Below are the code and all the weights of a small trained network. Each question names an input and a class and asks about switching units off, where a switched-off unit gives its printed mean instead of its output.

import numpy as np


def w(rows, s, z=0):
    codes = np.array(rows[::2]) - 128.0
    scale = np.full(codes.shape[1], s)
    scale[-1] = z or s
    return codes * scale


def f(y):
    return np.maximum(y, 0)


def log_softmax(a):
    a = a - a.max(-1, keepdims=True)
    return a - np.log(np.exp(a).sum(-1, keepdims=True))


def net(x, mask):
    res = np.array(x, float).reshape(1, 7) / 4 @ E
    y = f(res @ A[0][:, :-1].T + A[0][:, -1])
    res = res + np.where(mask, y, B[0][:, -1]) @ B[0][:, :-1]
    return log_softmax(res[-1] @ U[:, :-1].T + U[:, -1])


A, B = {}, {}
E = w([
[147,69,200,210,121,84,82,226,89,123],'x0',
[150,184,154,165,104,117,104,146,95,234],'x1',
[201,156,246,65,147,105,125,124,70,189],'x2',
[139,64,119,96,227,65,127,101,100,150],'x3',
[144,158,176,154,47,171,219,123,255,180],'x4',
[170,109,130,43,162,168,100,196,244,54],'x5',
[205,114,91,208,137,100,84,111,69,56],'x6',
],0.0067)
A[0] = w([
[122,83,173,76,153,117,128,88,67,255,204],'n1',
[111,43,104,110,200,85,103,141,157,61,251],'n2',
[79,147,154,96,68,156,137,131,157,82,109],'n3',
[113,167,83,221,114,118,109,115,75,171,95],'n4',
[112,163,166,82,158,80,102,111,88,209,190],'n5',
[111,82,94,180,94,118,109,125,114,151,129],'n6',
[122,157,133,159,122,187,146,100,155,82,153],'n7',
[96,120,102,146,89,189,177,72,162,105,225],'n8',
[83,149,130,185,121,67,148,88,115,108,105],'n9',
[82,96,142,162,90,137,173,42,173,95,147],'n10',
],0.0077,0.0019)
B[0] = w([
[111,78,173,135,60,195,165,83,115,184,254],'n1',
[4,47,130,86,240,206,40,1,54,107,247],'n2',
[167,174,68,129,113,117,119,130,132,151,182],'n3',
[65,199,108,86,229,113,29,190,106,71,206],'n4',
[104,58,153,206,63,112,189,55,64,159,235],'n5',
[71,151,87,20,160,147,112,181,132,92,176],'n6',
[181,141,95,117,156,148,236,99,176,188,176],'n7',
[163,182,40,144,131,100,240,79,155,104,212],'n8',
[200,254,55,82,111,74,116,190,178,104,177],'n9',
[138,167,78,192,72,123,146,101,129,165,188],'n10',
],0.007,0.0072)
U = w([
[109,87,100,168,100,141,139,2,99,145,166],'0',
[213,102,247,196,58,68,126,177,134,184,247],'1',
[187,182,58,147,76,70,169,137,176,136,10],'2',
[99,130,74,108,208,116,45,157,130,88,118],'3',
],0.0077,0.0014)

Each question gives the input, the list of numbers given to net, and the class t.
The units are the neurons (one row each of A and B). Each row of codes is followed by its name. A weight is (code - 128) times the scale printed after its matrix; where a second scale follows, it is the last column's (A, B and U).
mask holds one flag per neuron, in row order. A switched-off neuron (its flag False) gives its mean, the last column of its row in B, instead of its output. The means were averaged over made-up inputs and are rounded, as every weight is.
A unit's drop is (log p(t) with every unit on - log p(t) with that unit switched off) / (log p(t) with every unit on - log p(t) with every unit switched off).
The circuit of an input: a set's keep is (log p(t) with only the set's units on - log p(t) with every unit switched off) / (log p(t) with every unit on - log p(t) with every unit switched off). Starting from all 10 units, units are removed one at a time, each time the one whose removal leaves the highest keep (on an exact tie, the one counted first), for as long as the keep stays at least 0.8.
units of the circuit, in order: the units of the circuit, biggest drop first
most important unit: the unit with the biggest drop
top k neurons: the k neurons with the biggest drops, biggest first
drop when u is switched off: that unit's drop, to one decimal
input [7,1,-1,-5,-4,-7,-6], class 3: most important unit -> n4
input [1,6,-4,7,-8,2,-4], class 0: top 2 neurons -> [n5; n1]
input [-1,-3,4,-4,3,4,2], class 2: units of the circuit, in order -> [n2; n1]
input [0,-5,4,-2,0,-3,1], class 1: units of the circuit, in order -> [n2; n8]
input [-8,4,8,0,4,7,-8], class 1: units of the circuit, in order -> [n2; n1]
input [2,-2,4,8,2,6,-7], class 0: units of the circuit, in order -> [n2; n1; n4]
input [4,1,8,4,-3,8,0], class 0: units of the circuit, in order -> [n2; n5; n4]
input [6,6,-4,-6,-4,-1,-8], class 3: units of the circuit, in order -> [n4; n1]
input [1,-1,4,-5,0,-2,8], class 3: units of the circuit, in order -> [n4; n5]
input [-1,6,1,0,-5,4,-3], class 1: units of the circuit, in order -> [n2; n8; n4]
input [2,-8,7,-6,-2,0,-3], class 1: top 4 neurons -> [n2; n4; n8; n6]
input [-7,2,-8,8,5,-3,-6], class 2: units of the circuit, in order -> [n2; n8]
input [-8,4,-2,-1,-1,-1,6], class 3: top 4 neurons -> [n4; n5; n1; n3]
input [-3,6,6,-7,-4,-5,8], class 3: units of the circuit, in order -> [n4]
input [-6,-8,-6,-2,-3,7,7], class 0: drop when n10 is switched off -> 0.2
input [5,-3,-7,-5,-4,-1,5], class 3: drop when n3 is switched off -> 0.0
input [7,-6,0,-7,3,0,2], class 2: drop when n7 is switched off -> 0.1
input [-1,-3,2,-4,6,0,3], class 2: drop when n2 is switched off -> 0.2
